Here is a tiny trained network, its code and every weight. The questions are about switching its units off for an input and a class, where a switched-off unit gives its printed mean instead of its output.

import numpy as np


def w(rows, s, z=0):
    codes = np.array(rows[::2]) - 128.0
    scale = np.full(codes.shape[1], s)
    scale[-1] = z or s
    return codes * scale


def norm(h):
    return h / np.sqrt((h * h).mean(-1, keepdims=True) + 1e-5)


def f(y):
    return np.maximum(y, 0)


def log_softmax(a):
    a = a - a.max(-1, keepdims=True)
    return a - np.log(np.exp(a).sum(-1, keepdims=True))


def net(x, mask):
    res = np.array(x, float).reshape(1, 5) / 4 @ E
    u = 0
    for l in range(3):
        y = f(norm(res) @ A[l][:, :-1].T + A[l][:, -1])
        res = res + np.where(mask[u : u + 8], y, B[l][:, -1]) @ B[l][:, :-1]
        u += 8
    return log_softmax(norm(res)[-1] @ U[:, :-1].T + U[:, -1])


A, B = {}, {}
E = w([
[82,96,70,140,154,30,177,136],'x0',
[19,146,128,182,75,176,132,76],'x1',
[30,127,139,87,167,154,87,254],'x2',
[169,78,108,195,128,199,170,201],'x3',
[120,114,198,141,125,100,165,139],'x4',
],0.0068)
A[0] = w([
[107,94,249,152,113,102,179,138,24],'0.n0',
[102,158,107,138,103,120,173,134,122],'0.n1',
[100,129,164,126,162,87,103,71,33],'0.n2',
[131,154,1,108,94,165,85,129,2],'0.n3',
[149,130,59,134,117,96,235,75,96],'0.n4',
[136,118,119,208,80,129,171,192,54],'0.n5',
[116,110,155,101,119,104,88,102,2],'0.n6',
[70,128,134,191,86,147,108,100,25],'0.n7',
],0.011,0.0043)
B[0] = w([
[130,145,1,17,54,172,221,108,178],'0.n0',
[146,101,79,165,124,96,71,116,171],'0.n1',
[154,162,71,111,193,124,87,113,170],'0.n2',
[133,139,72,24,103,136,242,97,179],'0.n3',
[102,66,202,92,135,148,110,92,254],'0.n4',
[142,190,82,137,231,123,103,102,188],'0.n5',
[103,228,87,144,170,97,124,160,140],'0.n6',
[136,120,85,158,69,100,89,159,195],'0.n7',
],0.0094,0.0066)
A[1] = w([
[151,36,91,222,176,223,194,132,122],'1.n0',
[247,126,173,92,144,76,134,187,100],'1.n1',
[67,59,84,120,140,66,109,160,70],'1.n2',
[200,131,168,151,67,165,117,78,102],'1.n3',
[43,206,163,96,121,31,78,62,97],'1.n4',
[167,134,123,160,94,78,92,42,85],'1.n5',
[188,255,187,121,48,217,99,140,47],'1.n6',
[137,125,171,154,138,153,138,46,3],'1.n7',
],0.0087,0.0044)
B[1] = w([
[202,255,157,112,126,106,99,121,217],'1.n0',
[66,84,12,120,54,69,40,82,209],'1.n1',
[85,85,155,148,173,160,159,104,217],'1.n2',
[92,104,193,94,108,123,116,171,190],'1.n3',
[203,185,119,158,156,136,131,143,253],'1.n4',
[177,112,177,117,103,203,142,192,214],'1.n5',
[82,44,93,195,251,107,227,65,202],'1.n6',
[166,130,218,118,89,131,115,155,159],'1.n7',
],0.0084,0.0056)
A[2] = w([
[175,77,109,100,161,154,99,134,164],'2.n0',
[130,151,134,140,215,84,85,56,254],'2.n1',
[98,159,142,89,114,91,162,119,102],'2.n2',
[42,152,176,129,152,156,125,254,53],'2.n3',
[121,157,156,77,128,94,150,76,151],'2.n4',
[97,165,124,239,49,194,109,113,121],'2.n5',
[99,64,158,161,213,90,192,91,43],'2.n6',
[41,138,97,87,182,145,86,168,159],'2.n7',
],0.0082,0.003)
B[2] = w([
[7,156,141,157,138,114,167,125,195],'2.n0',
[104,145,152,191,133,166,114,190,255],'2.n1',
[140,162,93,131,187,152,156,23,149],'2.n2',
[196,148,183,104,96,138,115,43,170],'2.n3',
[135,159,91,98,120,161,158,186,187],'2.n4',
[69,92,86,72,146,2,61,166,174],'2.n5',
[84,59,120,197,106,179,188,168,183],'2.n6',
[214,87,215,123,53,141,143,92,227],'2.n7',
],0.0098,0.007)
U = w([
[177,250,128,168,177,142,99,161,249],'0',
[169,76,238,99,52,165,135,97,193],'1',
[95,138,55,31,108,150,227,87,46],'2',
[54,53,139,216,159,155,172,151,92],'3',
[69,74,79,120,82,56,24,147,81],'4',
],0.016,0.0016)

Each question gives the input, the list of numbers given to net, and the class t.
The units are the neurons (one row each of A and B). Each row of codes is followed by its name. A weight is (code - 128) times the scale printed after its matrix; where a second scale follows, it is the last column's (A, B and U).
mask holds one flag per neuron, layer by layer. A switched-off neuron (its flag False) gives its mean, the last column of its row in B, instead of its output. The means were averaged over made-up inputs and are rounded, as every weight is.
A unit's drop is (log p(t) with every unit on - log p(t) with that unit switched off) / (log p(t) with every unit on - log p(t) with every unit switched off).
The circuit of an input: a set's keep is (log p(t) with only the set's units on - log p(t) with every unit switched off) / (log p(t) with every unit on - log p(t) with every unit switched off). Starting from the 12 units with the biggest drops (on a tie, the unit counted first), units are removed one at a time, each time the one whose removal leaves the highest keep (on an exact tie, the one counted first), for as long as the keep stays at least 0.8.
circuit, biggest first: the units of the circuit, biggest drop first
most important unit: the unit with the biggest drop
top k neurons: the k neurons with the biggest drops, biggest first
top k neurons in layer l: the k neurons of layer l with the biggest drops, biggest first
input [-4,3,2,8,-5], class 0: circuit, biggest first => [1.n0]
input [-8,-4,8,-6,-8], class 1: top 4 neurons => [2.n7, 0.n0, 1.n0, 0.n5]
input [5,-1,3,2,5], class 2: top 2 neurons in layer 0 => [0.n0, 0.n4]
input [-3,5,2,-3,3], class 4: circuit, biggest first => [0.n7, 2.n5]
input [-3,-6,6,2,7], class 2: top 3 neurons => [0.n0, 1.n1, 0.n4]
input [-8,7,8,-2,-8], class 1: top 2 neurons => [2.n7, 0.n0]
input [-7,5,-5,5,5], class 3: top 2 neurons in layer 0 => [0.n3, 0.n4]
input [-7,-4,-4,-5,-7], class 2: top 3 neurons => [0.n3, 1.n2, 2.n4]
input [0,-8,6,-8,-6], class 0: top 2 neurons in layer 1 => [1.n4, 1.n3]
input [1,-8,5,-8,-4], class 0: top 2 neurons in layer 2 => [2.n5, 2.n1]
input [5,0,-7,-8,-7], class 0: circuit, biggest first => [1.n4, 2.n1]
input [-6,7,4,7,-4], class 0: top 3 neurons in layer 0 => [0.n5, 0.n4, 0.n0]
input [4,3,-7,-4,-7], class 1: top 3 neurons => [0.n4, 0.n0, 1.n5]
input [-7,0,5,-4,-1], class 3: most important unit => 1.n6
input [-7,5,-1,-8,1], class 0: top 2 neurons in layer 0 => [0.n2, 0.n6]
input [7,8,4,0,-2], class 4: top 3 neurons => [0.n7, 2.n5, 1.n6]
input [0,7,1,-5,-5], class 4: top 3 neurons => [0.n7, 2.n5, 0.n0]
input [-3,8,3,6,-1], class 4: top 2 neurons => [2.n5, 0.n7]
input [6,-6,-5,-4,0], class 3: top 2 neurons => [0.n4, 2.n7]
input [-4,-7,-3,3,-1], class 4: circuit, biggest first => [1.n1]
